Below are the code and all the weights of a small trained network. Each question names an input and a target symbol and asks about switching units off, where a switched-off unit gives its printed mean instead of its output.

import numpy as np


def w(rows, s, z=0):
    codes = np.array(rows[::2]) - 128.0
    scale = np.full(codes.shape[1], s)
    scale[-1] = z or s
    return codes * scale


def norm(h):
    return h / np.sqrt((h * h).mean(-1, keepdims=True) + 1e-5)


def f(y):
    return np.maximum(y, 0)


def softmax(a):
    e = np.exp(a - a.max(-1, keepdims=True))
    return e / e.sum(-1, keepdims=True)


def log_softmax(a):
    a = a - a.max(-1, keepdims=True)
    return a - np.log(np.exp(a).sum(-1, keepdims=True))


def net(x, mask):
    ids = ['ΓΔΩαεζηλμξπφ'.index(c) for c in x.split()]
    T = len(ids)
    res = E[ids] + P[:T]
    u = 0
    for l in range(3):
        r = norm(res)
        for j in range(2):
            rows = slice(2 * j, 2 * j + 2)
            q, k, v = (r @ M[l][rows].T for M in (Q, K, V))
            z = softmax(np.where(np.tri(T) > 0, q @ k.T / 2**0.5, -1e9)) @ v
            o = O[l][rows]
            res = res + np.where(mask[u + j], z, o[:, -1]) @ o[:, :-1]
        u += 2
        y = f(norm(res) @ A[l][:, :-1].T + A[l][:, -1])
        res = res + np.where(mask[u : u + 4], y, B[l][:, -1]) @ B[l][:, :-1]
        u += 4
    return log_softmax(norm(res)[-1] @ U[:, :-1].T + U[:, -1])


Q, K, V, O, A, B = {}, {}, {}, {}, {}, {}
E = w([
[138,65,190,52,52,161],'Γ',
[113,220,165,138,139,150],'Δ',
[142,58,82,134,11,109],'Ω',
[106,77,67,120,52,229],'α',
[194,123,88,176,79,222],'ε',
[63,34,244,94,190,196],'ζ',
[137,70,7,175,87,217],'η',
[167,64,76,120,24,97],'λ',
[107,170,222,209,156,72],'μ',
[55,176,137,120,105,112],'ξ',
[88,165,139,175,23,83],'π',
[56,119,252,52,159,207],'φ',
],0.015)
P = w([
[138,51,90,156,69,248],'0',
[78,96,170,189,101,162],'1',
[88,111,155,178,133,136],'2',
[112,113,136,172,152,114],'3',
[132,113,120,166,170,95],'4',
[152,115,104,158,188,77],'5',
[175,113,88,147,202,59],'6',
[188,105,57,133,210,36],'7',
[198,104,35,140,215,25],'8',
[208,98,2,139,219,12],'9',
],0.0052)
Q[0] = w([
[93,166,108,13,196,254],'0.h0',
[80,180,213,145,190,80],'0.h0',
[123,136,175,166,117,169],'0.h1',
[99,153,115,150,160,86],'0.h1',
],0.0086)
K[0] = w([
[119,80,224,74,176,254],'0.h0',
[72,190,86,180,141,127],'0.h0',
[65,145,167,91,144,148],'0.h1',
[125,180,116,132,143,94],'0.h1',
],0.0081)
V[0] = w([
[183,12,202,135,3,57],'0.h0',
[152,127,229,95,126,232],'0.h0',
[207,142,142,104,120,132],'0.h1',
[247,93,94,78,170,86],'0.h1',
],0.0062)
O[0] = w([
[137,197,89,135,170,116,255],'0.h0',
[178,171,22,174,160,107,160],'0.h0',
[189,128,89,1,141,105,99],'0.h1',
[142,140,180,171,124,103,36],'0.h1',
],0.0089,0.0061)
A[0] = w([
[118,145,93,182,2,94,27],'0.n0',
[175,7,126,105,82,210,229],'0.n1',
[134,102,127,17,15,159,4],'0.n2',
[201,156,147,106,214,211,143],'0.n3',
],0.0068,0.0024)
B[0] = w([
[141,162,155,101,155,137,242],'0.n0',
[95,184,153,150,252,100,253],'0.n1',
[29,154,100,130,145,112,196],'0.n2',
[84,106,85,70,140,155,223],'0.n3',
],0.012,0.0035)
Q[1] = w([
[35,138,35,34,214,254],'1.h0',
[77,192,194,217,146,81],'1.h0',
[99,116,58,183,165,138],'1.h1',
[190,165,126,124,129,117],'1.h1',
],0.0075)
K[1] = w([
[97,77,82,64,139,255],'1.h0',
[137,190,229,90,66,92],'1.h0',
[156,134,55,70,187,89],'1.h1',
[200,138,67,123,104,111],'1.h1',
],0.0095)
V[1] = w([
[244,227,225,167,253,98],'1.h0',
[67,167,105,239,135,69],'1.h0',
[158,151,44,119,171,100],'1.h1',
[52,75,179,90,74,232],'1.h1',
],0.0044)
O[1] = w([
[145,140,134,156,94,185,165],'1.h0',
[171,123,51,68,3,202,252],'1.h0',
[115,152,78,185,145,188,220],'1.h1',
[118,104,117,138,55,128,84],'1.h1',
],0.0064,0.0033)
A[1] = w([
[173,149,126,255,171,88,9],'1.n0',
[31,101,172,134,139,172,157],'1.n1',
[133,61,74,141,186,194,255],'1.n2',
[94,28,103,98,167,162,248],'1.n3',
],0.0081,0.00078)
B[1] = w([
[84,82,186,138,43,145,219],'1.n0',
[180,203,49,79,196,114,217],'1.n1',
[116,154,144,195,84,111,254],'1.n2',
[182,88,242,174,2,127,201],'1.n3',
],0.0089,0.0052)
Q[2] = w([
[147,131,95,96,189,192],'2.h0',
[136,200,176,62,102,12],'2.h0',
[94,144,91,193,72,138],'2.h1',
[78,104,138,139,30,100],'2.h1',
],0.011)
K[2] = w([
[131,173,57,124,254,193],'2.h0',
[126,214,96,126,49,41],'2.h0',
[82,75,188,78,234,128],'2.h1',
[120,33,156,25,60,113],'2.h1',
],0.0074)
V[2] = w([
[142,65,111,137,76,21],'2.h0',
[129,91,65,191,65,79],'2.h0',
[124,99,128,157,110,124],'2.h1',
[161,128,107,214,122,1],'2.h1',
],0.0072)
O[2] = w([
[147,143,156,103,70,207,2],'2.h0',
[160,102,174,85,171,160,108],'2.h0',
[85,171,164,147,124,110,105],'2.h1',
[87,139,8,206,105,171,69],'2.h1',
],0.011,0.0067)
A[2] = w([
[74,149,224,148,131,71,144],'2.n0',
[67,162,121,42,134,82,153],'2.n1',
[110,2,169,195,55,232,192],'2.n2',
[169,144,76,241,110,70,252],'2.n3',
],0.0081,0.0018)
B[2] = w([
[147,150,13,62,111,156,235],'2.n0',
[141,52,177,225,147,149,232],'2.n1',
[12,1,112,156,247,212,185],'2.n2',
[168,81,217,36,54,133,253],'2.n3',
],0.0057,0.007)
U = w([
[76,176,100,124,249,105,130],'Γ',
[151,41,177,142,120,24,127],'Δ',
[163,87,96,1,131,140,213],'Ω',
[148,116,123,107,131,134,76],'α',
[150,140,242,62,141,145,159],'ε',
[118,128,114,230,60,102,80],'ζ',
[118,137,131,126,133,136,5],'η',
[164,113,4,144,116,160,118],'λ',
[202,177,194,189,160,171,155],'μ',
[62,228,158,103,62,114,106],'ξ',
[125,133,133,134,125,134,25],'π',
[71,75,147,156,123,203,253],'φ',
],0.012,0.0039)

Each question gives the input, a string of symbols that net reads in full, and the target symbol t.
The units are the heads (2 rows each of Q, K, V and O) and the neurons (one row each of A and B). Each row of codes is followed by its name. A weight is (code - 128) times the scale printed after its matrix; where a second scale follows, it is the last column's (O, A, B and U).
mask holds one flag per unit, layer by layer, with each layer's heads first. A switched-off unit (its flag False) gives its mean, the last column of its rows in O or B, instead of its output. The means were averaged over made-up inputs and are rounded, as every weight is.
A unit's drop is (log p(t) with every unit on - log p(t) with that unit switched off) / (log p(t) with every unit on - log p(t) with every unit switched off).
The circuit of an input: a set's keep is (log p(t) with only the set's units on - log p(t) with every unit switched off) / (log p(t) with every unit on - log p(t) with every unit switched off). Starting from the 12 units with the biggest drops (on a tie, the unit counted first), units are removed one at a time, each time the one whose removal leaves the highest keep (on an exact tie, the one counted first), for as long as the keep stays at least 0.8.
circuit, biggest first: the units of the circuit, biggest drop first
unit that matters most: the unit with the biggest drop
k most important neurons: the k neurons with the biggest drops, biggest first
top k neurons in layer l: the k neurons of layer l with the biggest drops, biggest first
which heads matter: for each layer, one digit per head in row order, 1 if its drop is at least 0.15 and else 0, layers parted by /
input μ φ μ, target ε: top 2 neurons in layer 1	1.n3, 1.n0
input α ε λ ζ α α μ α, target ζ: unit that matters most	1.n2
input ξ ξ ξ, target Ω: circuit, biggest first	0.h0, 0.n1, 1.n1
input η Γ λ μ ε μ π π, target ξ: which heads matter	10 / 00 / 00
input ε λ π ζ μ Γ ξ μ Γ φ, target Δ: which heads matter	10 / 00 / 11
input η ξ μ, target Ω: 2 most important neurons	2.n0, 1.n1
input μ μ μ ζ, target Γ: top 2 neurons in layer 2	2.n0, 2.n1
input μ μ π α ξ φ φ η α, target Δ: which heads matter	00 / 00 / 01
input Δ ξ λ μ φ Γ φ η, target Δ: top 3 neurons in layer 1	1.n1, 1.n3, 1.n0
input Δ μ Γ ξ λ Ω μ α α Γ, target Δ: 3 most important neurons	0.n0, 1.n1, 1.n3
input π ξ η μ Γ λ, target Γ: top 2 neurons in layer 0	0.n2, 0.n0
input μ Δ Δ Γ ζ μ Δ, target Ω: circuit, biggest first	0.h0, 0.n1, 0.n3
input Γ ξ α Γ μ α μ, target φ: 3 most important neurons	1.n0, 2.n2, 0.n3
input Ω λ ξ ξ, target Δ: circuit, biggest first	0.h0, 2.n1, 1.h1, 1.h0
input Δ ξ π λ μ ε, target μ: top 3 neurons in layer 0	0.n1, 0.n2, 0.n0
input ζ μ μ φ π, target ε: circuit, biggest first	2.h1
input Γ μ Δ ξ α π α α μ, target φ: which heads matter	00 / 10 / 10
input α φ α Γ Γ λ ξ ζ Ω, target Γ: 2 most important neurons	0.n2, 1.n3
input π ξ ε, target μ: 2 most important neurons	0.n1, 1.n2
input ξ η Γ ξ Ω π λ λ, target Δ: unit that matters most	0.h0
input α μ α ξ α μ, target Ω: 2 most important neurons	2.n0, 1.n3
input ζ λ μ Δ ξ λ μ ε, target ζ: circuit, biggest first	2.h0, 1.n1
